Here is a tiny trained network, its code and every weight. The questions are about switching its units off for an input and a class, where a switched-off unit gives its printed mean instead of its output.

import numpy as np


def w(rows, s, z=0):
    codes = np.array(rows[::2]) - 128.0
    scale = np.full(codes.shape[1], s)
    scale[-1] = z or s
    return codes * scale


def norm(h):
    return h / np.sqrt((h * h).mean(-1, keepdims=True) + 1e-5)


def f(y):
    return y / 2 * (1 + np.tanh(0.7978845608 * (y + 0.044715 * y**3)))


def log_softmax(a):
    a = a - a.max(-1, keepdims=True)
    return a - np.log(np.exp(a).sum(-1, keepdims=True))


def net(x, mask):
    res = np.array(x, float).reshape(1, 4) / 4 @ E
    u = 0
    for l in range(4):
        y = f(norm(res) @ A[l][:, :-1].T + A[l][:, -1])
        res = res + np.where(mask[u : u + 10], y, B[l][:, -1]) @ B[l][:, :-1]
        u += 10
    return log_softmax(norm(res)[-1] @ U[:, :-1].T + U[:, -1])


A, B = {}, {}
E = w([
[141,223,110,158,70,169,137,205,245],'x0',
[146,157,169,48,164,2,125,108,226],'x1',
[241,161,128,75,86,106,107,111,203],'x2',
[190,118,138,152,212,127,15,197,199],'x3',
],0.0088)
A[0] = w([
[252,132,113,124,75,183,125,98,91,83],'0.n1',
[203,86,123,107,72,63,139,90,113,138],'0.n2',
[115,107,150,90,119,64,121,115,171,105],'0.n3',
[106,144,159,100,106,72,152,104,149,44],'0.n4',
[88,131,110,120,44,116,122,168,101,1],'0.n5',
[159,141,134,92,33,76,159,89,149,20],'0.n6',
[152,159,137,126,41,147,145,133,206,119],'0.n7',
[136,161,137,118,72,110,136,74,120,106],'0.n8',
[86,138,140,115,168,99,157,104,125,102],'0.n9',
[208,99,131,91,188,52,129,131,208,98],'0.n10',
],0.011,0.0032)
B[0] = w([
[161,31,186,90,157,149,78,237,135,209],'0.n1',
[167,191,171,73,189,254,154,82,97,211],'0.n2',
[204,82,133,121,176,77,171,108,150,194],'0.n3',
[240,112,44,147,93,84,120,177,95,176],'0.n4',
[173,14,201,192,159,94,215,50,196,149],'0.n5',
[97,126,125,1,109,137,241,189,144,198],'0.n6',
[92,197,45,209,56,200,93,153,163,222],'0.n7',
[137,115,127,71,119,114,190,188,108,171],'0.n8',
[110,75,75,199,180,98,138,118,107,168],'0.n9',
[125,156,171,152,215,110,27,87,156,254],'0.n10',
],0.011,0.0078)
A[1] = w([
[146,123,161,144,178,56,14,68,130,9],'1.n1',
[153,133,89,136,96,191,84,77,44,148],'1.n2',
[86,117,128,143,147,102,239,109,95,172],'1.n3',
[59,34,135,202,147,148,135,122,17,178],'1.n4',
[12,187,183,151,159,129,168,44,111,23],'1.n5',
[5,100,158,91,162,46,140,114,82,3],'1.n6',
[114,202,148,139,97,152,30,164,110,77],'1.n7',
[101,80,120,140,103,121,114,152,53,52],'1.n8',
[62,63,167,116,130,105,125,106,156,1],'1.n9',
[32,183,138,143,71,167,127,97,199,58],'1.n10',
],0.014,0.0019)
B[1] = w([
[79,121,174,242,245,89,130,127,117,199],'1.n1',
[244,109,162,41,168,139,154,185,191,160],'1.n2',
[135,111,94,208,127,168,62,41,140,196],'1.n3',
[61,83,252,22,34,171,138,144,116,254],'1.n4',
[152,153,162,134,200,158,166,37,115,165],'1.n5',
[145,200,85,45,100,115,37,204,94,172],'1.n6',
[171,135,49,133,89,98,128,93,117,176],'1.n7',
[173,101,182,102,95,142,124,162,109,169],'1.n8',
[150,204,146,96,107,120,142,162,85,138],'1.n9',
[90,125,90,217,82,164,148,58,109,169],'1.n10',
],0.015)
A[2] = w([
[174,112,96,127,125,121,136,116,122,66],'2.n1',
[136,156,142,168,165,122,165,65,176,86],'2.n2',
[97,88,24,214,3,73,106,161,175,112],'2.n3',
[159,135,98,136,122,167,67,152,152,2],'2.n4',
[116,148,95,160,127,101,50,68,159,73],'2.n5',
[88,100,153,122,102,158,137,156,66,121],'2.n6',
[140,109,59,82,131,39,191,87,69,37],'2.n7',
[65,208,174,158,92,85,97,207,130,23],'2.n8',
[146,73,192,117,63,108,143,159,111,139],'2.n9',
[87,109,146,132,148,36,99,151,147,94],'2.n10',
],0.014,0.0028)
B[2] = w([
[97,139,110,121,115,83,142,119,114,135],'2.n1',
[130,101,99,177,113,169,112,149,143,193],'2.n2',
[220,97,128,184,19,98,140,236,184,246],'2.n3',
[37,148,108,143,114,97,139,77,165,158],'2.n4',
[183,76,169,59,127,137,248,119,135,199],'2.n5',
[123,114,147,75,107,105,109,158,129,235],'2.n6',
[118,161,45,177,102,108,110,42,11,148],'2.n7',
[30,93,93,173,88,145,176,99,53,143],'2.n8',
[183,53,97,69,134,132,137,127,181,254],'2.n9',
[91,72,128,152,193,167,160,137,131,173],'2.n10',
],0.014,0.0085)
A[3] = w([
[142,134,125,179,216,61,69,88,207,139],'3.n1',
[23,137,125,159,106,151,179,80,137,7],'3.n2',
[106,109,150,158,191,89,30,158,146,55],'3.n3',
[148,179,202,80,68,117,98,150,72,88],'3.n4',
[142,180,121,162,114,167,61,169,225,80],'3.n5',
[113,206,137,122,128,130,12,171,217,221],'3.n6',
[180,179,216,102,104,109,17,108,99,40],'3.n7',
[97,193,125,83,28,177,13,130,134,167],'3.n8',
[52,142,105,98,102,151,255,153,122,228],'3.n9',
[18,114,201,57,127,89,132,168,115,44],'3.n10',
],0.012,0.0011)
B[3] = w([
[237,61,116,139,140,124,145,177,121,253],'3.n1',
[207,178,182,112,139,100,45,110,225,146],'3.n2',
[94,123,142,140,180,89,111,150,115,208],'3.n3',
[151,64,96,104,120,119,98,118,125,243],'3.n4',
[71,170,116,143,92,66,54,141,71,211],'3.n5',
[52,135,126,203,121,146,197,112,150,164],'3.n6',
[138,104,80,99,139,103,195,170,161,211],'3.n7',
[120,127,80,83,199,122,255,144,183,251],'3.n8',
[115,91,175,138,184,76,47,127,141,181],'3.n9',
[126,219,131,112,81,157,75,195,118,253],'3.n10',
],0.017,0.0066)
U = w([
[165,162,66,93,139,95,137,27,33,61],'0',
[162,135,85,197,48,95,147,165,178,208],'1',
[35,168,187,129,151,107,65,160,80,13],'2',
[149,69,174,2,86,159,134,150,130,205],'3',
[54,207,78,114,142,106,174,124,155,3],'4',
[109,129,199,157,106,166,113,31,143,39],'5',
[161,95,147,198,239,75,117,151,117,177],'6',
],0.015,0.004)

Each question gives the input, the list of numbers given to net, and the class t.
The units are the neurons (one row each of A and B). Each row of codes is followed by its name. A weight is (code - 128) times the scale printed after its matrix; where a second scale follows, it is the last column's (A, B and U).
mask holds one flag per neuron, layer by layer. A switched-off neuron (its flag False) gives its mean, the last column of its row in B, instead of its output. The means were averaged over made-up inputs and are rounded, as every weight is.
A unit's drop is (log p(t) with every unit on - log p(t) with that unit switched off) / (log p(t) with every unit on - log p(t) with every unit switched off).
The circuit of an input: a set's keep is (log p(t) with only the set's units on - log p(t) with every unit switched off) / (log p(t) with every unit on - log p(t) with every unit switched off). Starting from the 12 units with the biggest drops (on a tie, the unit counted first), units are removed one at a time, each time the one whose removal leaves the highest keep (on an exact tie, the one counted first), for as long as the keep stays at least 0.8.
circuit, biggest first: the units of the circuit, biggest drop first
unit that matters most: the unit with the biggest drop
top k neurons: the k neurons with the biggest drops, biggest first
top k neurons in layer l: the k neurons of layer l with the biggest drops, biggest first
drop when u is switched off: that unit's drop, to one decimal
input [-7,6,-3,-7], class 0: circuit, biggest first : 0.n1, 2.n7, 0.n4
input [0,3,-5,1], class 2: top neuron : 0.n6
input [6,8,-4,3], class 6: circuit, biggest first : 1.n1, 0.n10
input [-5,-2,0,5], class 6: top 4 neurons : 1.n1, 0.n6, 0.n9, 0.n8
input [0,-7,3,8], class 1: top 3 neurons in layer 3 : 3.n6, 3.n9, 3.n5
input [-8,8,-1,-4], class 6: top 3 neurons : 0.n10, 1.n1, 1.n7
input [6,-1,-8,-6], class 5: top 3 neurons : 0.n1, 1.n5, 1.n3
input [-5,4,6,-5], class 0: top 2 neurons : 1.n4, 2.n7
input [-3,0,-4,7], class 2: top 2 neurons : 0.n2, 0.n7
input [-5,2,-5,4], class 2: top 2 neurons : 1.n1, 0.n6
input [4,-4,-3,-4], class 5: top 3 neurons in layer 0 : 0.n1, 0.n4, 0.n5
input [5,7,4,-6], class 4: top 3 neurons : 1.n4, 0.n6, 0.n7
input [0,1,6,0], class 4: top 2 neurons : 0.n6, 0.n7
input [-7,5,-4,5], class 6: circuit, biggest first : 1.n1
input [5,-2,3,-7], class 1: top 2 neurons : 1.n4, 0.n7
input [-7,6,-2,-5], class 0: top 2 neurons in layer 0 : 0.n3, 0.n1
input [8,6,2,2], class 1: drop when 0.n7 is switched off : 1.3
input [3,8,2,-6], class 0: drop when 1.n4 is switched off : 0.7
input [-2,6,-4,-6], class 0: drop when 2.n7 is switched off : 0.2
input [0,7,3,-3], class 0: unit that matters most : 0.n6
